In the rows, zero is written as 128.
Each row has a class, written after it.
109, 144, 123, 113, 157, 121, 110, 154, 114, 124, 153, 135, 102, 160, 144, 153, 133, 99, 125, 105, 105, 135, 110, 121, 128, 83, 141, 105, 123, 103, 153, 144, 150, 135, 105, 86, 113 -> <45>
94, 108, 116, 129, 120, 108, 163, 100, 111, 109, 111, 131, 108, 133, 141, 129, 110, 132, 144, 130, 134, 109, 150, 149, 153, 122, 127, 82, 125, 70, 124, 113, 106, 114, 133, 167, 79 -> <64>
118, 136, 104, 123, 139, 136, 138, 135, 139, 137, 138, 99, 177, 128, 166, 118, 100, 129, 155, 91, 133, 190, 95, 130, 95, 98, 123, 170, 162, 156, 135, 112, 111, 188, 80, 147, 120 -> <46>
130, 147, 154, 131, 95, 117, 93, 142, 178, 95, 188, 139, 109, 139, 101, 153, 117, 197, 118, 164, 184, 75, 138, 146, 146, 196, 154, 145, 143, 167, 115, 142, 140, 94, 71, 101, 109 -> <45>
145, 138, 102, 115, 110, 133, 81, 128, 115, 136, 117, 146, 153, 132, 129, 128, 117, 170, 116, 137, 101, 149, 150, 134, 145, 131, 137, 168, 132, 126, 134, 119, 160, 153, 124, 126, 151 -> <21>
99, 106, 105, 145, 138, 83, 111, 107, 139, 138, 95, 166, 149, 137, 137, 133, 136, 117, 152, 117, 115, 194, 132, 113, 154, 95, 149, 124, 114, 166, 134, 104, 156, 171, 132, 162, 119 -> <21>
119, 133, 129, 152, 151, 139, 100, 91, 132, 151, 96, 148, 167, 128, 108, 150, 99, 150, 123, 122, 135, 196, 127, 80, 120, 129, 161, 124, 166, 112, 117, 134, 138, 160, 135, 105, 140 -> <64>
96, 112, 78, 88, 114, 126, 139, 121, 90, 135, 118, 160, 126, 117, 127, 124, 140, 85, 138, 118, 125, 131, 107, 150, 135, 101, 133, 168, 155, 92, 128, 110, 134, 164, 129, 147, 135 -> <115>
99, 124, 128, 125, 156, 148, 126, 142, 125, 114, 145, 147, 109, 155, 138, 135, 137, 112, 118, 135, 134, 112, 145, 161, 149, 98, 153, 122, 111, 109, 138, 144, 101, 128, 118, 82, 114 -> <63>
111, 160, 117, 143, 126, 120, 112, 129, 142, 148, 122, 115, 117, 153, 107, 116, 117, 130, 121, 137, 149, 136, 129, 166, 120, 117, 134, 136, 153, 118, 143, 125, 157, 161, 121, 122, 84 -> <46>
183, 140, 123, 131, 113, 125, 113, 123, 122, 123, 150, 154, 110, 134, 131, 113, 168, 119, 112, 142, 99, 87, 163, 162, 139, 107, 131, 145, 111, 110, 142, 116, 134, 98, 148, 123, 134 -> <145>
109, 126, 113, 82, 139, 152, 133, 138, 134, 152, 113, 97, 138, 118, 146, 114, 124, 152, 122, 134, 137, 139, 98, 130, 133, 142, 140, 97, 154, 150, 137, 122, 101, 131, 88, 142, 127 -> <115>
115, 163, 131, 123, 112, 149, 96, 109, 143, 124, 122, 80, 126, 113, 131, 122, 143, 131, 110, 132, 129, 131, 119, 165, 119, 129, 114, 135, 157, 140, 130, 155, 104, 112, 92, 87, 155 -> <115>
124, 143, 139, 121, 123, 140, 112, 135, 134, 120, 109, 128, 118, 102, 124, 133, 111, 145, 109, 135, 136, 149, 118, 134, 142, 144, 126, 162, 143, 131, 121, 109, 137, 140, 123, 138, 145 -> <115>
66, 115, 137, 95, 157, 139, 140, 140, 154, 168, 145, 100, 133, 110, 127, 136, 105, 101, 142, 127, 145, 83, 60, 130, 120, 139, 117, 74, 153, 109, 119, 137, 128, 114, 101, 146, 127 -> <45>
111, 141, 105, 138, 122, 142, 93, 142, 134, 129, 132, 139, 131, 145, 103, 138, 123, 147, 112, 149, 153, 161, 139, 158, 130, 132, 124, 187, 108, 148, 135, 138, 166, 135, 115, 81, 135 -> <63>
111, 111, 137, 115, 150, 164, 132, 133, 148, 143, 158, 128, 145, 106, 126, 138, 130, 97, 132, 106, 165, 129, 94, 125, 98, 126, 151, 106, 141, 113, 111, 156, 83, 106, 98, 127, 125 -> <145>
134, 119, 139, 138, 127, 127, 155, 102, 167, 132, 132, 150, 76, 87, 102, 143, 160, 121, 120, 132, 199, 68, 120, 124, 157, 151, 93, 153, 132, 148, 119, 167, 134, 75, 126, 115, 124 -> <56>
124, 126, 96, 140, 129, 122, 97, 101, 164, 161, 94, 135, 150, 105, 99, 134, 127, 165, 113, 181, 161, 170, 109, 130, 143, 155, 148, 101, 153, 172, 105, 110, 119, 146, 83, 120, 79 -> <115>
192, 104, 150, 153, 104, 163, 102, 132, 150, 93, 142, 214, 118, 169, 121, 148, 124, 192, 102, 137, 169, 135, 165, 76, 120, 142, 96, 185, 109, 152, 106, 136, 242, 150, 177, 21, 154 -> <145>
119, 145, 106, 106, 145, 146, 107, 126, 101, 151, 128, 127, 132, 139, 111, 142, 110, 118, 121, 145, 135, 200, 115, 189, 117, 113, 143, 124, 142, 118, 146, 130, 130, 141, 99, 91, 107 -> <69>
134, 101, 115, 140, 154, 138, 89, 135, 136, 116, 105, 182, 162, 133, 140, 123, 137, 105, 118, 97, 115, 144, 133, 105, 140, 112, 146, 155, 111, 122, 131, 138, 140, 159, 161, 115, 148 -> <64>
110, 136, 110, 133, 102, 85, 108, 119, 137, 147, 142, 132, 142, 157, 144, 128, 116, 178, 154, 137, 122, 145, 170, 134, 148, 120, 150, 150, 117, 130, 147, 104, 116, 148, 84, 156, 88 -> <21>
119, 155, 128, 160, 132, 113, 146, 134, 95, 129, 168, 135, 118, 158, 127, 149, 120, 125, 122, 139, 92, 114, 160, 133, 166, 123, 145, 154, 126, 96, 136, 120, 121, 126, 144, 102, 158 -> <56>
150, 140, 120, 171, 91, 97, 135, 147, 129, 160, 144, 95, 124, 124, 96, 134, 113, 137, 123, 156, 112, 111, 141, 114, 115, 166, 118, 124, 151, 119, 106, 98, 91, 147, 136, 176, 145 -> <46>
163, 152, 131, 122, 142, 112, 135, 112, 142, 137, 115, 145, 105, 108, 104, 134, 121, 154, 134, 120, 157, 145, 112, 105, 121, 130, 135, 122, 150, 126, 127, 125, 178, 129, 121, 148, 83 -> <145>
136, 136, 145, 124, 116, 132, 145, 112, 123, 105, 107, 135, 128, 125, 157, 114, 116, 163, 135, 100, 158, 128, 115, 109, 150, 110, 149, 175, 143, 99, 143, 129, 169, 121, 112, 151, 125 -> <56>
152, 116, 79, 135, 120, 137, 134, 82, 136, 130, 119, 133, 168, 111, 154, 124, 141, 127, 139, 129, 81, 138, 102, 112, 129, 127, 117, 110, 158, 129, 115, 111, 82, 163, 101, 133, 139 -> <69>
103, 121, 149, 130, 118, 123, 95, 127, 117, 121, 109, 160, 119, 146, 124, 126, 122, 120, 127, 111, 133, 129, 153, 132, 134, 118, 131, 146, 130, 91, 130, 126, 161, 134, 158, 137, 143 -> <45>
114, 120, 100, 85, 152, 122, 84, 141, 91, 142, 115, 131, 140, 141, 147, 129, 125, 107, 137, 93, 131, 169, 126, 138, 118, 86, 129, 125, 161, 126, 140, 157, 126, 158, 86, 96, 110 -> <45>
128, 115, 142, 107, 131, 113, 143, 151, 121, 116, 127, 128, 139, 131, 140, 132, 109, 130, 140, 99, 148, 170, 100, 143, 147, 128, 168, 120, 168, 143, 138, 122, 116, 146, 122, 150, 138 -> <64>
178, 139, 115, 124, 129, 150, 117, 137, 125, 126, 135, 137, 131, 111, 118, 115, 130, 113, 100, 135, 164, 118, 93, 171, 142, 131, 139, 165, 153, 135, 139, 129, 143, 125, 117, 118, 121 -> <56>
109, 108, 155, 104, 116, 154, 122, 139, 149, 159, 93, 124, 120, 142, 144, 137, 115, 163, 132, 117, 141, 183, 117, 139, 140, 163, 131, 76, 155, 149, 140, 120, 98, 136, 113, 132, 152 -> <56>
137, 125, 131, 127, 120, 128, 176, 118, 140, 153, 144, 115, 123, 138, 145, 129, 111, 156, 148, 126, 141, 118, 122, 129, 145, 145, 142, 79, 131, 130, 133, 107, 112, 111, 123, 165, 116 -> <56>
93, 126, 131, 110, 125, 118, 94, 111, 144, 140, 110, 118, 125, 109, 103, 115, 126, 93, 121, 139, 168, 123, 91, 176, 134, 144, 131, 125, 173, 153, 127, 135, 133, 133, 108, 143, 144 -> <21>
108, 130, 116, 152, 105, 120, 145, 155, 148, 132, 150, 118, 116, 178, 146, 115, 134, 174, 123, 153, 157, 128, 152, 200, 153, 134, 130, 134, 143, 128, 150, 117, 89, 128, 95, 102, 105 -> <46>
140, 135, 127, 98, 140, 122, 99, 149, 146, 96, 119, 167, 89, 101, 107, 117, 133, 127, 110, 145, 176, 80, 124, 114, 140, 136, 119, 160, 87, 147, 113, 108, 192, 108, 121, 160, 84 -> <45>
163, 136, 92, 110, 95, 135, 134, 159, 127, 128, 130, 90, 118, 141, 150, 132, 135, 163, 110, 133, 98, 155, 119, 103, 140, 130, 116, 98, 109, 174, 136, 118, 113, 138, 101, 123, 129 -> <21>
86, 126, 128, 118, 163, 139, 140, 94, 147, 145, 124, 126, 148, 103, 107, 140, 133, 104, 149, 116, 144, 157, 125, 99, 111, 129, 152, 110, 136, 161, 120, 152, 83, 143, 108, 155, 99 -> <69>
141, 121, 118, 100, 106, 94, 123, 126, 77, 122, 141, 123, 109, 146, 143, 120, 148, 112, 133, 131, 103, 118, 162, 118, 141, 98, 135, 115, 145, 117, 129, 110, 107, 142, 109, 136, 120 -> <69>
111, 140, 144, 121, 136, 134, 130, 151, 142, 126, 120, 96, 112, 137, 152, 112, 133, 154, 135, 119, 158, 126, 139, 123, 131, 116, 119, 112, 98, 145, 135, 127, 139, 102, 101, 150, 117 -> <56>
110, 140, 141, 129, 148, 119, 130, 105, 131, 110, 118, 138, 127, 119, 110, 124, 113, 133, 133, 160, 132, 106, 112, 159, 135, 144, 130, 148, 121, 111, 142, 116, 164, 114, 127, 150, 117 -> <63>
142, 143, 117, 166, 122, 104, 102, 79, 148, 126, 114, 157, 126, 128, 113, 122, 148, 156, 128, 128, 114, 122, 184, 99, 151, 145, 130, 137, 129, 137, 120, 121, 139, 138, 148, 152, 130 -> <69>
103, 143, 123, 115, 140, 123, 180, 104, 115, 109, 156, 144, 96, 113, 100, 143, 161, 93, 129, 134, 133, 94, 135, 91, 149, 110, 130, 159, 160, 141, 112, 135, 106, 155, 132, 120, 110 -> <69>
108, 113, 117, 101, 130, 154, 128, 131, 149, 156, 118, 106, 125, 121, 137, 144, 127, 101, 139, 116, 137, 152, 86, 135, 117, 124, 138, 43, 115, 140, 123, 142, 94, 121, 90, 127, 93 -> <56>
102, 139, 127, 133, 152, 149, 143, 132, 149, 128, 144, 136, 135, 133, 123, 169, 130, 149, 129, 139, 108, 154, 109, 153, 164, 151, 152, 93, 142, 172, 125, 151, 127, 127, 118, 85, 161 -> <56>
130, 120, 107, 118, 173, 144, 114, 147, 145, 170, 108, 131, 137, 127, 149, 138, 115, 155, 104, 129, 132, 183, 81, 132, 142, 126, 118, 88, 137, 116, 147, 119, 154, 127, 99, 101, 96 -> <46>
121, 111, 143, 104, 156, 130, 142, 131, 121, 150, 110, 151, 116, 111, 126, 151, 128, 122, 128, 114, 150, 191, 100, 128, 153, 118, 144, 100, 158, 124, 124, 134, 113, 131, 122, 110, 135 -> <69>
75, 110, 122, 102, 141, 128, 157, 122, 135, 123, 118, 126, 142, 112, 150, 142, 75, 119, 163, 106, 126, 149, 99, 148, 144, 134, 121, 103, 131, 131, 110, 121, 116, 142, 115, 160, 116 -> <45>
133, 118, 120, 114, 115, 135, 109, 124, 128, 109, 98, 158, 110, 118, 132, 118, 156, 93, 127, 105, 119, 123, 154, 121, 123, 101, 127, 172, 120, 120, 137, 125, 97, 152, 144, 155, 134 -> <64>
160, 111, 93, 90, 101, 152, 138, 160, 134, 129, 161, 138, 145, 129, 157, 125, 129, 127, 134, 110, 128, 152, 106, 203, 138, 118, 141, 152, 127, 149, 141, 133, 95, 129, 94, 107, 115 -> <145>
97, 126, 149, 114, 146, 143, 138, 101, 163, 131, 127, 141, 136, 115, 125, 151, 137, 118, 138, 105, 137, 147, 92, 115, 136, 121, 140, 105, 161, 161, 124, 147, 144, 130, 132, 118, 139 -> <45>
177, 152, 103, 124, 140, 124, 100, 112, 105, 155, 117, 116, 140, 132, 122, 114, 123, 121, 128, 131, 125, 130, 132, 127, 93, 101, 134, 109, 120, 105, 138, 147, 126, 130, 118, 113, 117 -> <21>
130, 135, 121, 97, 107, 138, 137, 110, 110, 146, 143, 126, 125, 132, 121, 139, 115, 125, 121, 129, 107, 118, 127, 148, 147, 127, 134, 123, 151, 110, 137, 129, 134, 138, 145, 122, 131 -> <21>
133, 122, 111, 121, 139, 130, 111, 102, 150, 134, 65, 148, 152, 114, 119, 120, 112, 144, 127, 147, 122, 153, 98, 121, 135, 141, 117, 129, 140, 145, 130, 120, 157, 162, 131, 119, 117 -> <64>
138, 128, 103, 140, 103, 106, 107, 130, 112, 119, 121, 125, 126, 120, 102, 110, 133, 83, 114, 153, 98, 83, 155, 133, 148, 135, 118, 173, 119, 154, 111, 136, 112, 162, 145, 127, 145 -> <69>
147, 136, 113, 95, 167, 136, 97, 139, 122, 154, 118, 141, 106, 110, 128, 119, 137, 138, 104, 122, 164, 136, 119, 137, 137, 120, 159, 85, 135, 108, 137, 115, 149, 103, 113, 154, 96 -> <115>
75, 104, 130, 174, 174, 127, 141, 108, 173, 138, 114, 185, 124, 104, 110, 205, 107, 121, 136, 91, 134, 211, 96, 81, 169, 128, 128, 98, 114, 130, 92, 140, 171, 148, 163, 103, 131 -> <63>
57, 132, 142, 128, 109, 119, 142, 130, 134, 145, 167, 128, 139, 171, 128, 144, 142, 178, 140, 160, 133, 123, 162, 151, 154, 126, 161, 122, 138, 116, 119, 128, 128, 104, 108, 85, 148 -> <46>
125, 135, 106, 120, 138, 92, 133, 111, 140, 141, 110, 121, 130, 102, 125, 112, 123, 136, 157, 141, 111, 91, 133, 177, 141, 142, 136, 91, 122, 111, 135, 107, 116, 103, 126, 215, 114 -> <64>
123, 146, 109, 131, 157, 129, 115, 117, 120, 129, 121, 130, 154, 121, 122, 122, 106, 119, 133, 128, 132, 148, 101, 181, 129, 134, 132, 167, 177, 114, 142, 134, 101, 164, 99, 113, 129 -> <63>
168, 118, 127, 132, 148, 145, 88, 169, 140, 159, 96, 105, 139, 126, 150, 113, 113, 147, 99, 92, 144, 171, 109, 103, 141, 115, 126, 82, 107, 122, 129, 128, 156, 124, 137, 130, 116 -> <63>
171, 163, 119, 120, 132, 124, 117, 153, 106, 124, 128, 91, 120, 120, 121, 105, 126, 103, 101, 125, 107, 99, 115, 151, 136, 130, 95, 150, 145, 135, 146, 138, 131, 129, 140, 123, 133 -> <45>
88, 114, 117, 118, 129, 126, 127, 123, 130, 166, 135, 132, 158, 158, 143, 146, 96, 124, 170, 123, 133, 191, 96, 161, 114, 114, 146, 79, 160, 121, 129, 95, 122, 179, 89, 131, 101 -> <56>
97, 117, 135, 83, 146, 169, 122, 119, 117, 113, 142, 103, 131, 113, 153, 132, 114, 115, 134, 98, 144, 118, 132, 136, 101, 121, 144, 112, 156, 125, 131, 159, 83, 132, 90, 146, 119 -> <115>
142, 133, 107, 95, 130, 115, 136, 114, 117, 126, 118, 160, 118, 140, 141, 116, 154, 173, 137, 152, 134, 140, 147, 130, 159, 136, 149, 132, 115, 172, 148, 93, 160, 103, 107, 151, 132 -> <56>
88, 116, 116, 119, 122, 133, 132, 122, 148, 146, 122, 117, 113, 134, 116, 131, 138, 105, 125, 131, 149, 135, 97, 100, 115, 119, 102, 135, 149, 165, 130, 145, 167, 147, 108, 102, 129 -> <145>
85, 132, 116, 110, 129, 119, 99, 143, 111, 135, 135, 120, 125, 150, 117, 129, 153, 96, 117, 144, 135, 145, 157, 124, 125, 96, 142, 141, 115, 165, 115, 148, 117, 136, 103, 72, 127 -> <46>
138, 135, 102, 90, 127, 147, 141, 122, 104, 140, 98, 94, 136, 98, 130, 131, 119, 104, 123, 112, 101, 161, 82, 164, 132, 123, 105, 107, 169, 128, 135, 153, 93, 151, 120, 118, 138 -> <21>
156, 118, 99, 105, 99, 122, 133, 121, 118, 143, 124, 120, 121, 122, 129, 133, 131, 111, 125, 108, 144, 124, 85, 99, 124, 102, 121, 136, 155, 130, 134, 153, 158, 137, 109, 109, 109 -> <45>
164, 148, 126, 126, 131, 136, 109, 127, 163, 118, 108, 147, 129, 93, 134, 121, 133, 130, 132, 103, 153, 136, 97, 158, 146, 130, 148, 166, 150, 155, 128, 138, 121, 140, 101, 140, 135 -> <56>
114, 150, 117, 147, 192, 128, 95, 97, 166, 152, 146, 164, 145, 124, 100, 137, 140, 136, 129, 164, 131, 109, 153, 172, 132, 137, 146, 108, 136, 127, 138, 119, 112, 124, 121, 128, 87 -> <64>
83, 122, 123, 110, 138, 143, 179, 129, 141, 122, 130, 158, 104, 128, 120, 156, 136, 149, 132, 145, 121, 145, 113, 145, 162, 140, 137, 99, 111, 123, 125, 124, 140, 101, 133, 119, 116 -> <145>
